How the elements are linked:
state | τ π
x71 | x107 x390
x396 | x897 x926
x390 | x838 x321
x175 | x321 x71
x265 | x916 x406
x116 | x274 x113
x893 | x265 x574
x838 | x175 x148
x473 | x640 x620
x501 | x849 x218
x620 | x396 x926
x223 | x798 x383
x321 | x148 x107
x148 | x71 x148
x543 | x383 x501
x699 | x473 x574
x233 | x24 x120
x383 | x669 x435
x926 | x175 x24
x389 | x113 x798
x600 | x448 x838
x120 | x352 x699
x798 | x383 x356
x916 | x720 x417
x301 | x218 x849
x24 | x845 x352
x897 | x849 x233
x949 | x223 x543
x356 | x356 x772
x759 | x543 x175
x274 | x686 x981
x218 | x791 x838
x556 | x772 x556
x456 | x233 x845
x981 | x798 x417
x417 | x356 x116
x849 | x301 x556
x448 | x501 x301
x686 | x409 x291
x310 | x600 x501
x470 | x556 x949
x435 | x791 x448
x772 | x949 x600
x720 | x406 x686
x845 | x71 x768
x409 | x116 x389
x768 | x699 x640
x107 | x620 x107
x291 | x669 x470
x574 | x926 x686
x113 | x981 x291
x352 | x768 x473
x669 | x356 x356
x791 | x390 x175
x406 | x417 x409
x640 | x574 x265

In the rows, zero is written as 23.

The rows follow the links: the fewer symbols apart two elements are, the more alike their rows tend to be.

Element, then a row for it; each showing differs a little:
x389: 25 27 8 31 11 24 17 24 20 19 43 23 20 31 24 23 23 22 23 19 11 23 28 20 23 23 20 25 32 20 37 22 24 28 13 36 23 22 23 20 24
x321: 19 25 33 43 24 24 28 24 31 24 12 23 21 44 24 24 23 27 24 14 30 23 15 20 23 23 29 24 22 11 15 23 24 32 24 15 23 27 24 21 24
x574: 38 19 25 22 36 24 25 24 1 29 21 23 28 21 22 24 23 10 23 26 25 23 17 29 23 23 8 21 15 25 22 23 23 22 35 22 24 15 23 27 24
x916: 33 15 13 32 31 24 20 23 9 26 37 24 32 33 22 23 24 14 24 21 16 24 16 32 23 24 13 19 18 18 33 23 24 27 30 33 22 17 24 32 23
x24: 34 28 34 13 15 23 28 24 7 20 10 23 20 14 25 23 24 13 24 27 32 23 32 20 23 24 12 25 29 29 15 24 23 18 16 14 24 16 24 19 23
x926: 35 26 39 23 19 23 27 20 7 22 5 21 22 24 24 22 24 14 22 24 34 25 25 21 25 24 11 25 26 23 11 24 23 24 20 12 23 16 19 22 22
x759: 10 27 28 31 36 24 25 24 45 28 18 23 20 31 24 24 22 35 23 19 28 24 15 19 24 22 38 25 16 19 18 24 24 27 34 19 24 31 24 19 24
x383: 13 33 15 19 35 23 20 24 40 28 33 24 16 18 25 24 22 34 22 24 16 23 20 15 23 23 36 29 16 26 32 25 22 21 34 31 25 31 24 15 23
x390: 16 24 33 42 24 24 27 23 35 23 12 24 23 42 23 24 24 30 24 14 31 24 16 21 24 24 31 23 23 13 15 24 24 33 24 15 24 28 23 22 23
x116: 29 22 10 33 9 22 17 23 16 18 41 24 24 34 23 23 24 19 23 19 13 23 27 24 24 24 18 22 32 18 35 24 22 29 11 35 23 20 23 26 23
x473: 37 24 31 16 32 23 27 23 2 28 13 24 22 16 23 23 24 11 23 27 30 23 21 23 22 24 9 24 17 28 16 23 23 21 31 16 23 14 24 23 23
x71: 20 27 35 42 22 24 29 23 28 23 9 24 21 42 25 23 23 26 23 14 32 23 17 18 23 24 26 26 24 13 14 23 23 32 23 14 24 25 25 20 24
x897: 25 22 31 10 7 25 27 24 21 18 14 23 24 9 24 25 22 22 24 30 29 25 39 26 23 22 22 22 34 32 17 22 23 16 10 17 24 22 24 23 25
x352: 36 26 32 12 25 24 27 23 3 24 13 24 22 12 24 23 24 12 23 28 30 24 27 21 24 24 9 25 22 30 16 23 23 18 26 15 23 15 24 21 23
x838: 12 22 34 37 26 24 28 24 41 24 13 24 26 38 23 23 23 33 24 17 31 24 17 25 23 24 36 22 22 16 15 24 24 30 25 16 23 30 24 26 23
x301: 11 15 27 12 15 23 25 23 41 20 20 23 31 13 21 23 23 34 23 31 26 23 32 33 23 23 36 19 28 30 20 24 23 17 17 21 22 32 24 32 24
x981: 26 26 7 32 11 23 17 23 19 18 42 23 21 32 23 24 24 20 23 19 12 23 27 20 23 24 21 25 32 18 37 23 23 27 13 37 24 22 23 21 23
x107: 23 27 36 42 22 23 29 25 25 22 10 24 20 43 23 24 23 24 23 14 32 24 16 18 23 23 24 26 25 12 14 24 24 33 23 14 25 24 25 19 23

Each walk starts at a row. The symbols on each line, taken left to right, move it on to the next element.
Answer with the element's row; about right is enough.
new walk
38 24 31 14 32 23 26 23 2 27 15 23 23 14 24 24 24 10 24 28 29 23 23 23 23 23 8 24 17 29 18 23 23 19 31 18 24 15 24 23 24
τ τ 37 20 27 19 39 23 25 23 3 30 19 24 26 19 23 24 23 11 24 26 26 23 17 27 24 24 9 22 13 25 21 24 23 22 36 21 23 15 23 26 23
π π 32 15 11 32 26 24 19 23 9 24 37 23 31 33 22 24 24 15 24 21 14 23 18 30 24 24 13 19 22 17 34 23 24 28 26 34 22 17 22 31 23
new walk
33 27 38 27 20 24 29 23 8 22 4 22 20 27 23 25 22 15 23 20 35 25 24 19 25 22 12 26 26 21 10 24 23 25 21 11 25 17 20 20 25
τ τ π 31 27 32 11 11 23 27 24 11 19 12 24 21 10 24 23 24 16 24 29 29 23 36 21 23 23 14 25 32 31 15 23 23 18 12 16 24 18 24 21 23
π π π π 33 19 8 32 18 24 17 24 9 22 40 24 27 32 23 25 23 15 23 21 13 24 22 27 24 23 13 20 27 18 36 24 24 28 20 35 23 17 23 27 26
new walk
18 34 9 20 32 24 19 23 32 27 41 24 13 21 26 23 23 29 24 23 14 24 20 12 23 24 30 29 18 25 36 23 24 22 30 36 25 27 23 14 23
τ τ π π 7 18 26 18 27 24 24 24 48 24 20 24 29 18 22 24 23 38 24 27 26 23 24 29 24 23 41 20 21 26 21 23 24 20 27 21 23 34 24 28 24
π τ 16 24 34 41 26 24 27 24 34 25 10 24 22 41 25 23 23 30 25 16 31 24 15 21 24 23 30 25 22 12 14 23 24 32 26 14 24 28 23 22 23
new walk
13 18 26 9 13 24 25 24 38 19 19 24 30 8 22 24 23 33 24 32 26 24 35 31 23 23 34 19 30 32 21 23 23 16 16 21 23 30 24 29 24
τ τ π π 18 25 33 43 25 23 28 24 32 24 12 23 22 43 23 24 23 29 24 13 31 24 16 20 24 23 30 24 23 12 16 24 23 33 24 16 24 27 23 22 24
τ τ τ τ 31 26 36 17 8 24 29 24 12 18 8 23 22 16 23 25 22 17 23 26 33 23 33 23 23 22 16 24 32 28 12 23 23 20 11 12 25 19 23 21 24
new walk
10 27 18 11 32 24 21 22 43 27 30 23 21 10 24 23 23 34 23 29 19 23 25 20 24 23 38 25 19 31 28 24 23 17 30 29 24 32 23 20 23
τ π τ π 6 21 25 22 31 22 25 24 49 26 23 24 25 22 23 23 24 38 23 24 25 23 21 25 24 24 42 23 19 25 23 24 23 22 30 22 23 34 24 26 23
π τ π 8 16 30 23 21 23 26 23 47 23 15 23 31 23 22 23 24 36 23 24 28 24 24 30 24 24 40 19 25 23 18 24 23 24 20 17 22 34 22 31 23
new walk
12 30 16 12 34 23 20 23 41 28 31 23 17 11 24 24 24 34 24 27 18 23 21 18 23 24 36 27 17 30 30 23 23 17 33 29 24 31 22 18 24
τ τ π τ 18 33 8 20 32 23 17 23 32 27 42 23 14 20 26 23 23 28 23 23 12 24 20 14 23 23 29 29 19 25 36 23 23 22 30 37 25 27 24 14 23
π τ π 9 27 22 16 36 23 22 22 46 29 25 22 21 16 24 22 24 37 23 26 22 23 20 20 25 24 39 26 15 28 26 24 23 20 34 26 24 33 22 21 23
new walk
22 29 5 23 17 24 18 24 25 22 46 25 18 23 24 24 23 24 24 23 9 22 27 18 22 23 25 27 27 24 39 23 24 23 19 38 24 24 25 17 24
π τ π 12 24 21 5 22 23 22 23 41 23 28 23 24 5 23 23 24 34 23 32 21 23 31 25 23 24 35 24 24 34 27 24 23 14 23 26 22 30 23 24 23
τ τ τ τ 19 34 8 23 25 24 17 22 31 24 43 23 14 24 26 23 24 28 25 21 11 24 22 13 25 24 29 30 22 23 37 22 24 24 25 37 24 27 23 15 22
